x =
[-.76 -.43 .37 .78 .46 -.13 .57 .39 .72 .72 .39 -.65 -.78 .16 -.26]
[-.51 .22 -.36 .77 -.63 -.34 .32 .35 -.71 -.76 -.35 .23 -.16 -.39 .77]
[-.58 .62 -.51 -.52 .56 .25 -.10 -.19 -.14 -.57 .25 .59 .60 .08 .30]
[.34 -.80 .75 .39 -.54 .01 .44 .23 .72 -.65 .73 .03 -.25 -.43 .29]
[-.73 .50 .74 -.10 -.68 -.55 -.22 .06 .20 .26 .79 -.08 .00 -.59 .54]
[-.60 .46 .40 -.68 -.52 -.20 .09 -.62 .47 .30 .13 -.28 -.08 .14 -.25]
[-.21 .47 .49 -.07 -.63 -.27 -.48 .35 -.25 .32 -.05 -.21 .79 -.55 .10]
[.49 .36 .72 -.75 -.44 -.79 .27 .44 .42 -.34 .17 -.48 -.35 -.27 -.07]
[.39 -.08 .01 -.48 -.23 .50 .65 -.53 .31 .71 -.14 .19 -.17 .71 -.17]
[-.74 -.29 .65 .03 -.64 .31 .77 .19 -.67 -.37 -.19 -.41 .14 -.67 -.20]
[-.44 .63 -.56 .15 .44 .59 .39 -.27 -.60 .74 -.66 .57 .14 -.27 -.52]
[.46 -.05 -.62 -.77 -.33 -.70 .68 .51 -.12 .27 .13 .27 -.72 -.61 -.32]
[-.14 -.53 .75 -.05 -.13 .49 .33 .00 .71 -.54 .71 .21 -.38 .67 .74]
[-.30 -.28 -.48 -.05 -.34 .03 .68 -.09 -.32 .48 .77 -.71 -.30 .14 .17]
x[0, 0]: -.76
x[:, -10]: [-.13, -.34, .25, .01, -.55, -.20, -.27, -.79, .50, .31, .59, -.70, .49, .03]
x[0, 2]: .37
x[4, -1]: .54
x[:, -5]: [.39, -.35, .25, .73, .79, .13, -.05, .17, -.14, -.19, -.66, .13, .71, .77]
x[-1]: [-.30, -.28, -.48, -.05, -.34, .03, .68, -.09, -.32, .48, .77, -.71, -.30, .14, .17]
x[0, 7]: .39
x[7]: [.49, .36, .72, -.75, -.44, -.79, .27, .44, .42, -.34, .17, -.48, -.35, -.27, -.07]
x[-10]: [-.73, .50, .74, -.10, -.68, -.55, -.22, .06, .20, .26, .79, -.08, .00, -.59, .54]
x[5, 1]: .46
x[11, -12]: -.77
x[-10, 5]: -.55
x[6, 2]: .49
x[:, 13]: [.16, -.39, .08, -.43, -.59, .14, -.55, -.27, .71, -.67, -.27, -.61, .67, .14]
x[-8]: [-.21, .47, .49, -.07, -.63, -.27, -.48, .35, -.25, .32, -.05, -.21, .79, -.55, .10]
x[-8, 14]: .10
x[4, 2]: .74
x[2, 9]: -.57
x[-4, 10]: -.66
x[-7, -1]: -.07
x[12, -9]: .33
x[-2, -8]: .00
x[-14, -7]: .72
x[9, 6]: .77
x[-3]: [.46, -.05, -.62, -.77, -.33, -.70, .68, .51, -.12, .27, .13, .27, -.72, -.61, -.32]
x[-8, -11]: -.63
x[-11]: [.34, -.80, .75, .39, -.54, .01, .44, .23, .72, -.65, .73, .03, -.25, -.43, .29]
x[7, 9]: -.34
x[-10, 9]: .26
x[1, -13]: -.36
x[5, 6]: .09
x[:, 0]: [-.76, -.51, -.58, .34, -.73, -.60, -.21, .49, .39, -.74, -.44, .46, -.14, -.30]
x[:, 3]: [.78, .77, -.52, .39, -.10, -.68, -.07, -.75, -.48, .03, .15, -.77, -.05, -.05]
x[-6, 3]: -.48
x[3, -3]: -.25
x[4, -15]: -.73
x[-4, -7]: -.60
